A =
 13.51    9.76    8.37    8.70   17.08    4.63   -1.81    9.82    7.30   10.43    8.06
 13.79    7.57   10.19    7.91   10.47   22.94  -15.54   10.80   15.36   12.81   10.60
Rows and columns are numbered from 0.
Find the entry in row 0 and column 1.
9.76
Find the bottom-left entry.
13.79
Find the entry in row 0 and column 2.
8.37
The entry directly above the smallest entry: -1.81
The entry directly below 8.70 is 7.91
Find the entry in the top-left corner.
13.51
The top-right entry -> 8.06
Find the entry directly above 10.80.
9.82
Find the entry directly below 10.43.
12.81
The bottom-right entry is 10.60
Find the entry just left of -1.81.
4.63
Find the entry just left of the largest entry.
10.47
The entry in row 1 and column 2 -> 10.19
The entry directly above 7.91 is 8.70
